Below is a small trained network, with its code and all its weights. Each question gives an input and a target symbol and asks what happens when units are switched off, that is, made to give their printed mean instead of their output.

import numpy as np


def w(rows, s, z=0):
    codes = np.array(rows[::2]) - 128.0
    scale = np.full(codes.shape[1], s)
    scale[-1] = z or s
    return codes * scale


def norm(h):
    return h / np.sqrt((h * h).mean(-1, keepdims=True) + 1e-5)


def f(y):
    return y / 2 * (1 + np.tanh(0.7978845608 * (y + 0.044715 * y**3)))


def softmax(a):
    e = np.exp(a - a.max(-1, keepdims=True))
    return e / e.sum(-1, keepdims=True)


def log_softmax(a):
    a = a - a.max(-1, keepdims=True)
    return a - np.log(np.exp(a).sum(-1, keepdims=True))


def net(x, mask):
    ids = ['αβημξπψ'.index(c) for c in x.split()]
    T = len(ids)
    res = E[ids] + P[:T]
    u = 0
    for l in range(2):
        q, k, v = (norm(res) @ M[l].T for M in (Q, K, V))
        z = softmax(np.where(np.tri(T) > 0, q @ k.T / 2**0.5, -1e9)) @ v
        res = res + np.where(mask[u], z, O[l][:, -1]) @ O[l][:, :-1]
        u += 1
        y = f(norm(res) @ A[l][:, :-1].T + A[l][:, -1])
        res = res + np.where(mask[u : u + 8], y, B[l][:, -1]) @ B[l][:, :-1]
        u += 8
    return log_softmax(norm(res)[-1] @ U[:, :-1].T + U[:, -1])


Q, K, V, O, A, B = {}, {}, {}, {}, {}, {}
E = w([
[171,195,183,176,74,51,154,218,92,163,216,100],'α',
[230,151,108,170,153,150,44,136,73,183,9,185],'β',
[115,120,117,80,35,219,148,148,93,164,82,196],'η',
[112,119,75,229,59,93,85,141,172,49,133,179],'μ',
[244,128,82,73,150,124,56,179,4,79,1,198],'ξ',
[124,240,184,103,152,150,114,117,122,92,94,93],'π',
[124,67,114,126,169,197,193,247,131,135,104,158],'ψ',
],0.0094)
P = w([
[83,220,142,159,172,123,106,57,160,186,84,93],'0',
[63,70,155,128,81,43,219,152,137,63,149,221],'1',
[54,176,186,161,153,130,57,103,195,200,116,54],'2',
[92,80,163,105,149,194,15,152,165,162,103,104],'3',
[88,34,198,112,27,51,209,183,171,83,182,146],'4',
[67,176,170,165,56,201,89,196,189,211,232,1],'5',
[118,28,106,106,111,201,6,190,222,139,184,19],'6',
[118,7,194,90,14,96,217,196,158,102,225,147],'7',
[91,191,221,115,213,169,82,31,142,156,125,122],'8',
],0.0045)
Q[0] = w([
[108,144,108,152,156,150,209,92,143,114,164,130],'L0H0',
[187,37,168,131,48,84,159,254,73,160,89,213],'L0H0',
],0.0069)
K[0] = w([
[150,106,70,121,185,128,191,110,114,92,101,203],'L0H0',
[126,1,84,150,62,185,134,165,154,150,195,96],'L0H0',
],0.0053)
V[0] = w([
[53,67,45,41,55,86,160,227,154,215,94,117],'L0H0',
[252,149,135,114,59,89,53,109,130,234,62,179],'L0H0',
],0.0021)
O[0] = w([
[155,134,59,135,244,4,154,74,103,196,25,74,167],'L0H0',
[127,206,158,52,157,126,109,5,66,234,254,154,254],'L0H0',
],0.0054,0.0028)
A[0] = w([
[120,148,100,68,138,186,99,90,103,136,165,110,24],'L0N0',
[46,146,156,111,96,168,149,117,121,109,145,114,109],'L0N1',
[128,183,148,178,83,107,158,166,106,164,125,104,251],'L0N2',
[178,52,123,149,109,108,176,140,111,97,127,187,190],'L0N3',
[178,187,137,143,138,177,116,73,117,153,103,112,92],'L0N4',
[165,168,121,232,117,132,110,53,166,154,137,120,59],'L0N5',
[155,122,171,120,119,96,255,139,148,140,123,121,109],'L0N6',
[155,113,117,61,79,39,189,75,66,159,152,171,100],'L0N7',
],0.0064,0.0012)
B[0] = w([
[97,255,104,97,107,3,71,135,109,127,69,152,168],'L0N0',
[79,49,76,121,115,121,159,73,100,140,80,148,155],'L0N1',
[165,124,198,96,210,84,158,24,100,78,92,231,182],'L0N2',
[46,204,205,174,48,50,124,189,172,118,119,34,167],'L0N3',
[76,152,150,123,88,96,160,106,98,34,132,86,254],'L0N4',
[140,162,117,90,146,174,122,123,98,104,187,151,195],'L0N5',
[150,100,200,122,179,90,97,208,98,152,87,165,140],'L0N6',
[82,76,143,172,236,218,174,123,200,95,153,157,186],'L0N7',
],0.006,0.0053)
Q[1] = w([
[60,102,255,111,134,43,41,140,41,188,8,142],'L1H0',
[137,164,39,39,109,109,188,61,225,177,43,150],'L1H0',
],0.0039)
K[1] = w([
[187,92,110,93,53,68,108,165,183,152,165,88],'L1H0',
[81,185,70,89,25,172,64,38,160,99,4,190],'L1H0',
],0.0037)
V[1] = w([
[124,77,106,130,159,145,151,136,169,67,162,136],'L1H0',
[253,148,184,117,138,124,215,101,126,111,155,67],'L1H0',
],0.0045)
O[1] = w([
[129,241,185,145,165,101,87,3,77,135,133,189,3],'L1H0',
[167,128,163,163,193,124,87,142,13,194,107,254,44],'L1H0',
],0.0075,0.003)
A[1] = w([
[187,223,156,194,128,128,88,15,115,234,110,115,95],'L1N0',
[158,58,134,147,143,241,120,169,129,152,87,133,105],'L1N1',
[139,93,145,141,107,133,203,211,209,70,100,152,203],'L1N2',
[90,186,199,153,103,33,139,211,118,102,187,134,100],'L1N3',
[57,81,60,115,77,180,141,74,111,140,95,120,105],'L1N4',
[139,125,121,99,145,201,102,90,111,25,146,147,254],'L1N5',
[161,109,117,144,187,118,87,149,100,104,53,122,159],'L1N6',
[108,136,102,118,143,130,105,48,154,136,255,205,114],'L1N7',
],0.0064,0.0022)
B[1] = w([
[168,194,97,90,208,199,108,156,124,203,156,80,211],'L1N0',
[134,135,139,126,92,120,186,17,143,29,126,102,168],'L1N1',
[114,170,83,117,182,126,117,126,152,162,201,85,253],'L1N2',
[198,126,120,96,50,188,85,21,20,109,79,170,175],'L1N3',
[234,57,37,172,163,109,142,72,71,144,155,122,185],'L1N4',
[133,111,99,216,79,123,96,186,151,203,101,100,245],'L1N5',
[73,79,172,120,163,111,201,147,159,121,190,162,199],'L1N6',
[115,22,158,182,73,125,109,140,253,151,45,172,157],'L1N7',
],0.0062,0.0055)
U = w([
[206,99,210,137,138,183,145,60,65,110,166,214,253],'α',
[152,197,58,129,176,227,25,175,121,205,210,74,110],'β',
[140,39,6,181,139,116,150,22,30,170,133,87,67],'η',
[122,60,136,216,78,196,67,100,237,182,95,154,102],'μ',
[135,114,150,118,102,22,144,251,93,134,69,86,89],'ξ',
[101,217,172,102,2,166,88,15,95,14,139,71,152],'π',
[55,153,160,116,195,182,200,70,224,95,237,82,159],'ψ',
],0.0046,0.0018)

Each question gives the input, a string of symbols that net reads in full, and the target symbol t.
The units are the heads (2 rows each of Q, K, V and O) and the neurons (one row each of A and B). Each row of codes is followed by its name. A weight is (code - 128) times the scale printed after its matrix; where a second scale follows, it is the last column's (O, A, B and U).
mask holds one flag per unit, layer by layer, with each layer's heads first. A switched-off unit (its flag False) gives its mean, the last column of its rows in O or B, instead of its output. The means were averaged over made-up inputs and are rounded, as every weight is.
A unit's drop is (log p(t) with every unit on - log p(t) with that unit switched off) / (log p(t) with every unit on - log p(t) with every unit switched off).
The circuit of an input: a set's keep is (log p(t) with only the set's units on - log p(t) with every unit switched off) / (log p(t) with every unit on - log p(t) with every unit switched off). Starting from the 12 units with the biggest drops (on a tie, the unit counted first), units are removed one at a time, each time the one whose removal leaves the highest keep (on an exact tie, the one counted first), for as long as the keep stays at least 0.8.
circuit, biggest first: the units of the circuit, biggest drop first
most important unit: the unit with the biggest drop
k most important neurons: the k neurons with the biggest drops, biggest first
k most important neurons of layer l: the k neurons of layer l with the biggest drops, biggest first
drop when u is switched off: that unit's drop, to one decimal
input β β η η π π α ψ, target ξ: most important unit	L0H0
input β ξ β π ξ μ η μ, target π: circuit, biggest first	L0N3, L1N3
input μ β η π π η β, target η: circuit, biggest first	L0N3, L1N1
input ξ μ β α μ, target π: 2 most important neurons	L1N3, L0N3
input η β β η μ β ψ η, target ψ: 2 most important neurons of layer 1	L1N2, L1N5
input ψ β μ η β η, target η: circuit, biggest first	L1N4, L0N1
input η β ψ α β, target α: circuit, biggest first	L1H0, L1N3, L1N5, L0N3
input ξ β ξ β ξ ξ, target ξ: circuit, biggest first	L1N0, L1N6
input π η ψ η ξ, target ψ: circuit, biggest first	L0N7, L1N2, L1N6
input π β π η β α μ ξ, target π: 3 most important neurons of layer 1	L1N3, L1N4, L1N1
input α η α π π, target α: 2 most important neurons	L0N7, L0N6
input μ β β μ ψ β ξ β, target ξ: 2 most important neurons	L0N3, L0N4
input ξ μ β β β η α β, target α: circuit, biggest first	L1H0, L1N5
input π β π ξ π, target η: most important neuron of layer 1	L1N6
input η β μ ξ β η ψ β π, target π: 3 most important neurons of layer 0	L0N0, L0N7, L0N4
input η β β β ξ β ψ β, target ξ: 2 most important neurons of layer 0	L0N3, L0N7
input η η β μ π β β ξ, target π: 3 most important neurons of layer 1	L1N3, L1N0, L1N4
input η η η μ β β η ψ, target ξ: 3 most important neurons	L0N3, L0N6, L1N3
input ψ β μ π π β ξ β, target π: 2 most important neurons	L0N3, L1N3
input ξ π ξ, target ξ: most important neuron	L1N6
input α β μ η, target η: 2 most important neurons of layer 0	L0N3, L0N1
input β η ξ η β, target ψ: drop when L0H0 is switched off	0.1
input β η μ η μ π, target π: drop when L1N7 is switched off	0.0
input ξ β π β β, target μ: drop when L0N3 is switched off	0.0
input μ μ β β β α, target α: drop when L0N2 is switched off	0.2
